Below are the code and all the weights of a small trained network. Each question names an input and a target symbol and asks about switching units off, where a switched-off unit gives its printed mean instead of its output.

import numpy as np


def w(rows, s, z=0):
    codes = np.array(rows[::2]) - 128.0
    scale = np.full(codes.shape[1], s)
    scale[-1] = z or s
    return codes * scale


def norm(h):
    return h / np.sqrt((h * h).mean(-1, keepdims=True) + 1e-5)


def softmax(a):
    e = np.exp(a - a.max(-1, keepdims=True))
    return e / e.sum(-1, keepdims=True)


def log_softmax(a):
    a = a - a.max(-1, keepdims=True)
    return a - np.log(np.exp(a).sum(-1, keepdims=True))


def net(x, mask):
    ids = ['γεμξπσφω'.index(c) for c in x.split()]
    T = len(ids)
    res = E[ids] + P[:T]
    u = 0
    for l in range(3):
        r = norm(res)
        for j in range(2):
            rows = slice(2 * j, 2 * j + 2)
            q, k, v = (r @ M[l][rows].T for M in (Q, K, V))
            z = softmax(np.where(np.tri(T) > 0, q @ k.T / 2**0.5, -1e9)) @ v
            o = O[l][rows]
            res = res + np.where(mask[u + j], z, o[:, -1]) @ o[:, :-1]
        u += 2
    return log_softmax(norm(res)[-1] @ U[:, :-1].T + U[:, -1])


Q, K, V, O = {}, {}, {}, {}
E = w([
[123,157,86,159,82,112],'γ',
[88,163,162,62,100,151],'ε',
[81,130,72,161,253,86],'μ',
[155,134,53,108,55,171],'ξ',
[131,179,133,92,135,178],'π',
[150,196,46,179,136,51],'σ',
[148,98,92,100,82,51],'φ',
[134,107,201,149,26,178],'ω',
],0.017)
P = w([
[140,102,86,155,140,226],'0',
[173,254,152,81,147,100],'1',
[158,210,171,74,130,81],'2',
[163,208,155,76,133,94],'3',
[175,176,158,53,135,106],'4',
[177,164,158,56,147,98],'5',
[172,165,151,48,138,111],'6',
[168,154,144,53,143,116],'7',
[161,142,153,52,144,113],'8',
[154,133,146,46,138,128],'9',
[162,134,140,58,150,126],'10',
],0.0093)
Q[0] = w([
[76,52,98,254,138,110],'0.h1',
[150,191,105,126,162,91],'0.h1',
[71,153,31,117,103,82],'0.h2',
[61,102,148,140,160,92],'0.h2',
],0.01)
K[0] = w([
[245,80,135,53,172,2],'0.h1',
[16,165,148,70,135,156],'0.h1',
[36,237,122,19,204,121],'0.h2',
[110,88,151,136,79,107],'0.h2',
],0.0063)
V[0] = w([
[31,39,13,195,112,142],'0.h1',
[214,116,88,153,199,120],'0.h1',
[165,208,2,70,126,149],'0.h2',
[77,206,204,31,118,198],'0.h2',
],0.0053)
O[0] = w([
[167,105,81,254,80,110,62],'0.h1',
[218,117,139,99,148,158,108],'0.h1',
[131,179,121,177,83,88,250],'0.h2',
[168,76,110,155,159,69,254],'0.h2',
],0.0099,0.007)
Q[1] = w([
[125,136,53,13,124,109],'1.h1',
[130,163,240,130,143,153],'1.h1',
[62,111,79,193,202,97],'1.h2',
[74,241,235,51,204,254],'1.h2',
],0.0088)
K[1] = w([
[67,110,30,239,186,189],'1.h1',
[80,20,172,90,77,254],'1.h1',
[156,252,95,109,235,101],'1.h2',
[236,154,94,202,173,232],'1.h2',
],0.0083)
V[1] = w([
[178,173,155,235,139,155],'1.h1',
[141,152,68,230,203,74],'1.h1',
[105,144,149,66,111,7],'1.h2',
[173,170,95,95,226,149],'1.h2',
],0.011)
O[1] = w([
[140,167,113,172,149,131,235],'1.h1',
[98,167,7,152,175,52,254],'1.h1',
[86,208,57,128,118,89,126],'1.h2',
[133,56,101,15,133,138,212],'1.h2',
],0.012,0.0078)
Q[2] = w([
[255,91,152,199,106,30],'2.h1',
[48,88,33,61,160,99],'2.h1',
[194,192,90,153,188,99],'2.h2',
[88,159,149,153,130,146],'2.h2',
],0.008)
K[2] = w([
[220,130,86,76,143,177],'2.h1',
[14,153,169,71,213,2],'2.h1',
[74,104,78,192,160,141],'2.h2',
[27,188,85,73,157,135],'2.h2',
],0.0091)
V[2] = w([
[68,31,103,202,29,198],'2.h1',
[135,203,141,37,157,124],'2.h1',
[117,175,2,252,169,61],'2.h2',
[105,131,113,137,13,77],'2.h2',
],0.0061)
O[2] = w([
[108,89,160,20,129,1,2],'2.h1',
[131,101,122,171,87,190,196],'2.h1',
[33,55,149,116,116,115,229],'2.h2',
[135,98,4,64,119,144,113],'2.h2',
],0.0089,0.0065)
U = w([
[199,163,79,219,62,86,172],'γ',
[107,111,79,17,50,119,144],'ε',
[68,31,84,85,248,109,41],'μ',
[105,48,171,96,176,48,96],'ξ',
[211,60,97,86,140,167,222],'π',
[42,150,134,124,166,253,39],'σ',
[98,212,194,68,175,130,2],'φ',
[134,123,198,165,57,152,183],'ω',
],0.0078,0.0043)

Each question gives the input, a string of symbols that net reads in full, and the target symbol t.
The units are the heads (2 rows each of Q, K, V and O). Each row of codes is followed by its name. A weight is (code - 128) times the scale printed after its matrix; where a second scale follows, it is the last column's (O and U).
mask holds one flag per head, layer by layer. A switched-off head (its flag False) gives its mean, the last column of its rows in O, instead of its output. The means were averaged over made-up inputs and are rounded, as every weight is.
A unit's drop is (log p(t) with every unit on - log p(t) with that unit switched off) / (log p(t) with every unit on - log p(t) with every unit switched off).
The circuit of an input: a set's keep is (log p(t) with only the set's units on - log p(t) with every unit switched off) / (log p(t) with every unit on - log p(t) with every unit switched off). Starting from all 6 units, units are removed one at a time, each time the one whose removal leaves the highest keep (on an exact tie, the one counted first), for as long as the keep stays at least 0.8.
circuit, biggest first: the units of the circuit, biggest drop first
heads that matter: for each layer, one digit per head in row order, 1 if its drop is at least 0.15 and else 0, layers parted by /
drop when u is switched off: that unit's drop, to one decimal
input σ φ σ ε γ π π, target σ: heads that matter -> 11 / 01 / 11
input π π π π, target π: circuit, biggest first -> [1.h2]
input ξ ε π σ π π ε, target ξ: circuit, biggest first -> [1.h2 2.h1 0.h1]
input φ μ π π ε π π π ε γ ε, target φ: circuit, biggest first -> [0.h1 1.h2]
input ξ ξ σ ω π ξ γ σ ε, target ξ: circuit, biggest first -> [1.h2 2.h1 0.h1 2.h2]
input μ σ μ γ π γ π ε, target μ: heads that matter -> 11 / 11 / 01
input μ ω π γ π π ε, target μ: circuit, biggest first -> [1.h1 0.h1 1.h2 0.h2]
input ξ ε π π μ π φ π, target ξ: circuit, biggest first -> [1.h2 2.h1 0.h1]
input φ ε γ γ ε φ φ ε ε, target φ: heads that matter -> 11 / 11 / 10
input φ π γ π, target φ: circuit, biggest first -> [1.h2 0.h2 0.h1 2.h1]
input ε γ π π π π π ε π, target ε: circuit, biggest first -> [1.h2 1.h1 0.h2]
input ξ π π, target ξ: circuit, biggest first -> [1.h2 2.h1]
input ω π σ ε π γ π π, target ω: heads that matter -> 00 / 11 / 00
input π σ π γ π π π π, target π: circuit, biggest first -> [1.h2 2.h2]
input π π ω ξ π ε π ε, target π: circuit, biggest first -> [1.h2 2.h2]
input ε σ ε ε ε π μ π, target ε: circuit, biggest first -> [1.h2 1.h1]
input ω γ π π, target ω: circuit, biggest first -> [1.h1]
input μ π σ π σ ε π, target μ: drop when 1.h1 is switched off -> 1.8
input μ π π ω γ π σ γ π, target μ: drop when 1.h1 is switched off -> 1.9
input φ μ π μ π ε ω ε π ε π, target φ: drop when 2.h1 is switched off -> 0.4
